Below is a small trained network, with its code and all its weights. Each question gives an input and a target symbol and asks what happens when units are switched off, that is, made to give their printed mean instead of their output.

import numpy as np


def w(rows, s, z=0):
    codes = np.array(rows[::2]) - 128.0
    scale = np.full(codes.shape[1], s)
    scale[-1] = z or s
    return codes * scale


def norm(h):
    return h / np.sqrt((h * h).mean(-1, keepdims=True) + 1e-5)


def f(y):
    return y / 2 * (1 + np.tanh(0.7978845608 * (y + 0.044715 * y**3)))


def softmax(a):
    e = np.exp(a - a.max(-1, keepdims=True))
    return e / e.sum(-1, keepdims=True)


def log_softmax(a):
    a = a - a.max(-1, keepdims=True)
    return a - np.log(np.exp(a).sum(-1, keepdims=True))


def net(x, mask):
    ids = ['Ωαζηξσ'.index(c) for c in x.split()]
    T = len(ids)
    res = E[ids] + P[:T]
    u = 0
    for l in range(2):
        r = norm(res)
        for j in range(3):
            rows = slice(4 * j, 4 * j + 4)
            q, k, v = (r @ M[l][rows].T for M in (Q, K, V))
            z = softmax(np.where(np.tri(T) > 0, q @ k.T / 4**0.5, -1e9)) @ v
            o = O[l][rows]
            res = res + np.where(mask[u + j], z, o[:, -1]) @ o[:, :-1]
        u += 3
        y = f(norm(res) @ A[l][:, :-1].T + A[l][:, -1])
        res = res + np.where(mask[u : u + 12], y, B[l][:, -1]) @ B[l][:, :-1]
        u += 12
    return log_softmax(norm(res)[-1] @ U[:, :-1].T + U[:, -1])


Q, K, V, O, A, B = {}, {}, {}, {}, {}, {}
E = w([
[230,203,159],'Ω',
[235,102,139],'α',
[228,146,149],'ζ',
[162,254,128],'η',
[149,67,51],'ξ',
[99,166,57],'σ',
],0.012)
P = w([
[213,152,70],'0',
[144,132,125],'1',
[144,126,130],'2',
[154,148,7],'3',
[103,127,171],'4',
[96,108,142],'5',
[107,140,63],'6',
],0.016)
Q[0] = w([
[121,109,208],'0.h1',
[117,112,150],'0.h1',
[87,236,3],'0.h1',
[63,106,67],'0.h1',
[143,188,186],'0.h2',
[170,137,215],'0.h2',
[227,74,51],'0.h2',
[62,11,105],'0.h2',
[147,141,225],'0.h3',
[102,174,43],'0.h3',
[249,165,57],'0.h3',
[116,159,107],'0.h3',
],0.026)
K[0] = w([
[189,114,77],'0.h1',
[158,135,119],'0.h1',
[5,27,253],'0.h1',
[142,155,215],'0.h1',
[158,161,207],'0.h2',
[157,109,224],'0.h2',
[226,81,38],'0.h2',
[12,52,65],'0.h2',
[185,154,171],'0.h3',
[53,147,94],'0.h3',
[4,74,242],'0.h3',
[102,148,119],'0.h3',
],0.025)
V[0] = w([
[128,141,57],'0.h1',
[115,132,42],'0.h1',
[139,135,148],'0.h1',
[78,81,138],'0.h1',
[64,251,95],'0.h2',
[132,103,78],'0.h2',
[143,68,47],'0.h2',
[82,217,99],'0.h2',
[155,207,171],'0.h3',
[112,204,129],'0.h3',
[95,64,82],'0.h3',
[26,212,46],'0.h3',
],0.018)
O[0] = w([
[167,149,64,208],'0.h1',
[161,149,45,194],'0.h1',
[129,126,155,131],'0.h1',
[59,102,96,1],'0.h1',
[145,219,40,65],'0.h2',
[87,106,104,166],'0.h2',
[48,74,92,200],'0.h2',
[140,193,65,87],'0.h2',
[121,173,182,170],'0.h3',
[96,166,125,128],'0.h3',
[127,93,73,84],'0.h3',
[39,158,6,50],'0.h3',
],0.022,0.0088)
A[0] = w([
[122,3,139,92],'0.n1',
[163,103,70,48],'0.n2',
[75,216,214,185],'0.n3',
[55,132,122,108],'0.n4',
[92,116,167,115],'0.n5',
[121,136,101,185],'0.n6',
[149,147,68,253],'0.n7',
[152,145,177,122],'0.n8',
[132,40,193,149],'0.n9',
[36,88,152,94],'0.n10',
[13,255,140,71],'0.n11',
[95,145,128,138],'0.n12',
],0.03,0.0052)
B[0] = w([
[196,103,151,236],'0.n1',
[157,115,125,160],'0.n2',
[145,156,58,209],'0.n3',
[138,93,141,154],'0.n4',
[113,136,150,145],'0.n5',
[137,109,143,151],'0.n6',
[149,87,136,187],'0.n7',
[116,109,177,199],'0.n8',
[63,158,127,249],'0.n9',
[157,163,127,169],'0.n10',
[116,137,2,198],'0.n11',
[131,113,121,135],'0.n12',
],0.087,0.016)
Q[1] = w([
[119,111,134],'1.h1',
[66,130,148],'1.h1',
[83,12,166],'1.h1',
[104,86,143],'1.h1',
[166,88,120],'1.h2',
[198,254,169],'1.h2',
[33,159,127],'1.h2',
[159,52,110],'1.h2',
[111,95,135],'1.h3',
[114,156,123],'1.h3',
[76,83,138],'1.h3',
[165,183,116],'1.h3',
],0.04)
K[1] = w([
[117,117,137],'1.h1',
[82,78,91],'1.h1',
[60,65,180],'1.h1',
[104,103,146],'1.h1',
[160,83,106],'1.h2',
[185,254,221],'1.h2',
[44,169,127],'1.h2',
[154,49,87],'1.h2',
[99,107,133],'1.h3',
[171,129,124],'1.h3',
[117,59,135],'1.h3',
[163,184,120],'1.h3',
],0.035)
V[1] = w([
[57,158,132],'1.h1',
[107,162,135],'1.h1',
[122,159,87],'1.h1',
[123,72,134],'1.h1',
[127,173,58],'1.h2',
[15,142,160],'1.h2',
[155,143,85],'1.h2',
[83,33,39],'1.h2',
[147,132,110],'1.h3',
[227,250,185],'1.h3',
[45,83,135],'1.h3',
[93,108,137],'1.h3',
],0.021)
O[1] = w([
[183,113,88,115],'1.h1',
[152,122,135,138],'1.h1',
[90,86,116,111],'1.h1',
[135,146,94,108],'1.h1',
[176,156,171,92],'1.h2',
[152,58,68,70],'1.h2',
[144,158,167,124],'1.h2',
[117,92,254,55],'1.h2',
[167,140,97,128],'1.h3',
[172,205,231,248],'1.h3',
[59,85,107,80],'1.h3',
[87,107,137,110],'1.h3',
],0.028,0.013)
A[1] = w([
[7,234,123,2],'1.n1',
[129,115,116,132],'1.n2',
[1,236,121,2],'1.n3',
[192,152,164,41],'1.n4',
[205,70,100,187],'1.n5',
[186,176,58,139],'1.n6',
[200,128,119,78],'1.n7',
[141,95,58,69],'1.n8',
[127,124,112,110],'1.n9',
[41,153,140,136],'1.n10',
[56,161,71,76],'1.n11',
[123,82,73,36],'1.n12',
],0.024,0.0095)
B[1] = w([
[4,216,136,192],'1.n1',
[104,129,116,132],'1.n2',
[2,234,132,195],'1.n3',
[182,84,103,194],'1.n4',
[95,90,82,249],'1.n5',
[99,127,241,237],'1.n6',
[166,103,145,179],'1.n7',
[56,107,115,175],'1.n8',
[100,128,131,126],'1.n9',
[177,151,166,168],'1.n10',
[191,115,130,191],'1.n11',
[31,118,169,151],'1.n12',
],0.058,0.011)
U = w([
[221,246,149,79],'Ω',
[47,80,249,1],'α',
[19,220,182,193],'ζ',
[169,190,24,189],'η',
[229,45,100,142],'ξ',
[8,35,116,146],'σ',
],0.013,0.0037)

Each question gives the input, a string of symbols that net reads in full, and the target symbol t.
The units are the heads (4 rows each of Q, K, V and O) and the neurons (one row each of A and B). Each row of codes is followed by its name. A weight is (code - 128) times the scale printed after its matrix; where a second scale follows, it is the last column's (O, A, B and U).
mask holds one flag per unit, layer by layer, with each layer's heads first. A switched-off unit (its flag False) gives its mean, the last column of its rows in O or B, instead of its output. The means were averaged over made-up inputs and are rounded, as every weight is.
A unit's drop is (log p(t) with every unit on - log p(t) with that unit switched off) / (log p(t) with every unit on - log p(t) with every unit switched off).
unit that matters most: the unit with the biggest drop
k most important neurons: the k neurons with the biggest drops, biggest first
heads that matter: for each layer, one digit per head in row order, 1 if its drop is at least 0.15 and else 0, layers parted by /
drop when u is switched off: that unit's drop, to one decimal
input ξ ξ Ω η, target ξ: unit that matters most : 0.n7
input ζ ζ α Ω α ζ, target α: 4 most important neurons : [0.n8; 0.n11; 0.n10; 0.n9]
input ξ Ω η η σ, target Ω: heads that matter : 010 / 011
input ξ η ξ η α, target α: 2 most important neurons : [0.n3; 0.n8]
input ζ ζ η σ ζ ξ α, target ξ: heads that matter : 001 / 000
input η ξ Ω ξ η, target Ω: heads that matter : 010 / 001
input ζ σ ζ, target σ: 2 most important neurons : [0.n1; 0.n10]
input α ξ ξ ζ η σ, target σ: heads that matter : 001 / 000
input ζ ζ ξ σ ζ α, target α: 2 most important neurons : [0.n11; 0.n9]
input σ ζ η Ω, target η: 2 most important neurons : [0.n3; 0.n9]
input η ζ η ζ, target η: 2 most important neurons : [0.n11; 0.n3]
input ξ ζ η Ω ζ ζ η, target η: heads that matter : 101 / 000
input Ω σ Ω ξ ξ, target Ω: 3 most important neurons : [0.n1; 0.n10; 0.n7]
input ζ ζ ξ η Ω ζ, target ξ: 2 most important neurons : [0.n3; 0.n10]
input ξ η ξ η, target ξ: unit that matters most : 0.n9
input ζ σ ζ ζ α ζ, target α: 2 most important neurons : [0.n8; 0.n3]
input Ω ξ Ω ζ ξ, target Ω: heads that matter : 011 / 000
input Ω ζ ζ σ σ, target Ω: 4 most important neurons : [0.n9; 0.n8; 0.n11; 0.n3]
input Ω σ σ ξ η, target Ω: 4 most important neurons : [0.n3; 0.n9; 1.n6; 0.n7]
input α σ ζ ζ η, target η: 2 most important neurons : [0.n11; 0.n1]
input σ η Ω η η α Ω, target η: 2 most important neurons : [0.n11; 0.n3]
input σ η Ω Ω ζ ξ Ω, target ξ: unit that matters most : 0.h3
input α σ ζ Ω, target σ: drop when 0.h3 is switched off : 0.7
input η σ ζ ξ, target σ: drop when 0.h3 is switched off : 1.4
input ζ Ω σ η, target σ: drop when 0.h3 is switched off : 1.1
